Q:
[[-17 -13  -9  -9 -14  -9   0]
 [-52  12   4   8 -31 -21   2]
 [ 23  24   2  19  26   9 -16]]
A: 12

Q:
[[ 44   1 -51   8   7  38]
 [ 44  50 -51   8   7  38]]
A: 1

Q:
[[-13 -13 -19   1  11  48   8]
 [-24  19  12 -19  -5  25 -21]]
A: -13

Q:
[[ 17  19  25  -2  24  25]
 [-12 -23 -23   2 -26 -24]
 [ 41  29 -18 -52 -17 -23]]
A: -23

Q:
[[-42  48 -38  25 -40 -29]
 [-55  52 -46  49 -55 -30]
 [ 62 -24  59 -21  56  43]]
A: 52

Q:
[[ 17  26 -17  34   0  53]
 [ 20  16  21   4  29  22]]
A: 26

Q:
[[ 42  28   1  20  -4]
 [  5 -17 -43 -47  26]
 [ 62  12 -12  11 -17]]
A: -17

Q:
[[ -6  31   7 -48 -41]
 [-43 -13 -48  18 -21]
 [-18  38 -45  57 -52]]
A: -13
---
[[ 23 -12 -15  -9  19 -32]
 [ 29 -13 -25 -10  20 -44]
 [ 39  26  26  25  38  21]] Answer: 29

[[2 2 5 3 3 2]
 [3 1 4 7 0 1]] Answer: 2

[[70 71 25 39 41 51]
 [75 47 33 51 47 61]
 [70 70 28 38 44 53]] Answer: 75

[[-251  -62 -466   44 -252  267   41]
 [ -89 -112 -292 -137   49  171 -619]
 [  48   68 -810   58  193  867 -875]] Answer: -89

[[ 48 -35 -14  -7 -29]
 [-15  20  14  25  36]] Answer: 48

[[5168 5910 1564 2690 3888 6598 4533]
 [8446 2879 3674 4981 2840 1417 3087]] Answer: 5168

[[560 817 872 381 788]
 [798 496 703 397 529]
 [207 688 467 494 541]] Answer: 798

[[857 333 462 466]
 [623  37 516 511]] Answer: 857

[[504 548 519 800 397]
 [651 644 647 679 521]
 [780 705 750 226 791]] Answer: 651

[[7 5 4 2 9]
 [4 7 6 6 7]
 [4 7 5 6 5]] Answer: 4
---
[[-14 -36 -31 -12]
 [ 44  48  33  46]] ==> 33

[[-26 -35  -5 -21]
 [ 49 -10  -2 -29]
 [ 19 -39  15  13]] ==> 15

[ 45 -26 -50  14] ==> -50

[  4 -45  -7  14] ==> -7

[ 37 -38  39  48] ==> 39

[[-41  39   1  27]
 [ 41  51 -52   9]] ==> -52
---
Input: -37	12	-10	-38	-17	32	-44
Output: -38

Input: 235	191	848	976	3	438	891
Output: 191

Input:
754	346	472	212	738
722	332	452	202	704
Output: 212

Input: 13	89	54	55
Output: 54

Input: -796	538	-957	-260	-685	-26	442
Output: -796

Input:
7	2	7	8	5
7	1	3	8	5
Output: 2

Input:
-42	17	-41	298	364	-744
120	75	292	-47	-69	429
315	257	-281	-103	-460	890
Output: -460

Input: 60	3	79	74	64	56	18
Output: 18

Input:
-573	-27	-310	36	-628	579	674
-279	-637	79	130	572	-670	-133
Output: -637

Input: 47	96	24	36	65	88	46
Output: 36
---
(2, 1, 1, 7, 2) -> 2, 2
((1, 28, 4, 3, -5), (-27, -27, 14, -28, 24), (12, 22, -19, 24, 4)) -> 1, 4
((51, 32, 79, 30, 38), (53, 31, 209, 35, 34)) -> 51, 34
((44, 119, 108, 90), (226, 73, 101, 85), (99, 74, 96, 26)) -> 44, 26
((129, 162, 140, 146, 120), (67, 166, 152, 146, 193), (28, 171, 167, 165, 133)) -> 129, 133
((143, 137, 137, 208), (110, 74, 41, 210), (204, 63, 35, 178)) -> 143, 178
((661, -405, 931, -751, -626, -115), (435, 328, -863, 68, 34, -302)) -> 661, -302
((37, -22, 46, 42, -6, -17, -29), (46, -27, 28, 49, -18, -20, -29)) -> 37, -29
(112, 942, 612, 143) -> 112, 143
(4760, 8595, 1986, 2210, 2055, 3180) -> 4760, 3180
---
[[-4, -51, -51, 14, 11], [-8, -42, -42, -31, 12]] -42
[[-46, -18, 49, 3, 2], [33, -2, 11, 2, 5]] -2
[[35, 7, -11, 7, 17], [-10, 11, 44, -4, -17]] 11
[[30, -17, -39, -60, 14], [22, 14, -31, 8, -19]] 14
[[-38, -44, -16, -10, 1], [60, 14, 31, -16, 20]] 14
[[39, -9, -18, -8, 3], [48, 7, -8, 5, 7]] 7
---
[-15  -7 -33  22  48  24] → -7

[[-34   4  53 -17]
 [-32   5  54 -16]
 [ 33  -2 -54  16]] → 4

[41 45 -6 -4 -5] → 45

[ -9  22 -18  -3  -3  50] → 22

[[-16  18  -4 -39]
 [-16  26   6  55]] → 18

[-18  -5  23  29 -45] → -5

[-21 -22  57  60] → -22

[[ 44  34  36  11]
 [  3 -33 -32 -11]] → 34

[[-40 -50  40 -35 -10 -38   7]
 [-18 -54  15 -16   7  -5  53]
 [ 52  26  13 -43 -11 -56  20]] → -50

[[ 51   3   1 -15]
 [-18   7  -6  24]
 [  0   3  -3 -34]] → 3
---
array([[152,  66, 113, 104, 151, 196],
       [124, 115, 145,  18, 105, 161],
       [ 49, 114, 110, 100, 192, 189]])	100

array([[82, 40, 38, 34, 54, 71, 34],
       [42, 19, 56, 32, 87, 33, 50]])	87

array([[994, 218, 595, 791],
       [640, 566, 537, 728],
       [394, 664, 622, 612]])	664

array([ 894, -746,  980, -426])	-746

array([3136, 5305, 9264, 7933])	5305

array([[ 91, 174, 178, 213],
       [253,  37, 154, 108]])	37

array([-45,   6,  32,  -2])	6

array([-633,  836,  626,  315,  164, -490,  -69])	164

array([[  43,  -74,  244,   12, -417,  255],
       [-295, -460,   62,   56, -989,  629],
       [ 115,   54,  226,  138,    8,  175]])	138
---
[ -1  44 -40   0 -54   2   5] -> 0, 44
[ 20 -47  -4  18 -13 -30  -8] -> 18, 20
[ 34   7  47  32 -55] -> 47, 47
[ 19 -45  -3 -44  62] -> -3, 62
[-48   1   3  18  36  45  52] -> 18, 52
[ 24 -17  48 -36 -34   0  -8] -> -36, 48
[ 59  26 -26 -16 -33] -> -26, 59
---
[-49  -4  52  55] yields 55, 52

[ 18 -38  -8 -61  -6  15] yields 18, 15

[[-11  18   8  13]
 [-21  35  10  50]
 [ 27   6  -3  18]] yields 50, 35

[ 18 -12 -22 -11   6 -52] yields 18, 6

[[ 38 -26  -3  21 -26  -4]
 [ 17  21 -12  41 -52 -37]] yields 41, 38

[36 54 21 39] yields 54, 39

[ 8 15 -2 62] yields 62, 15
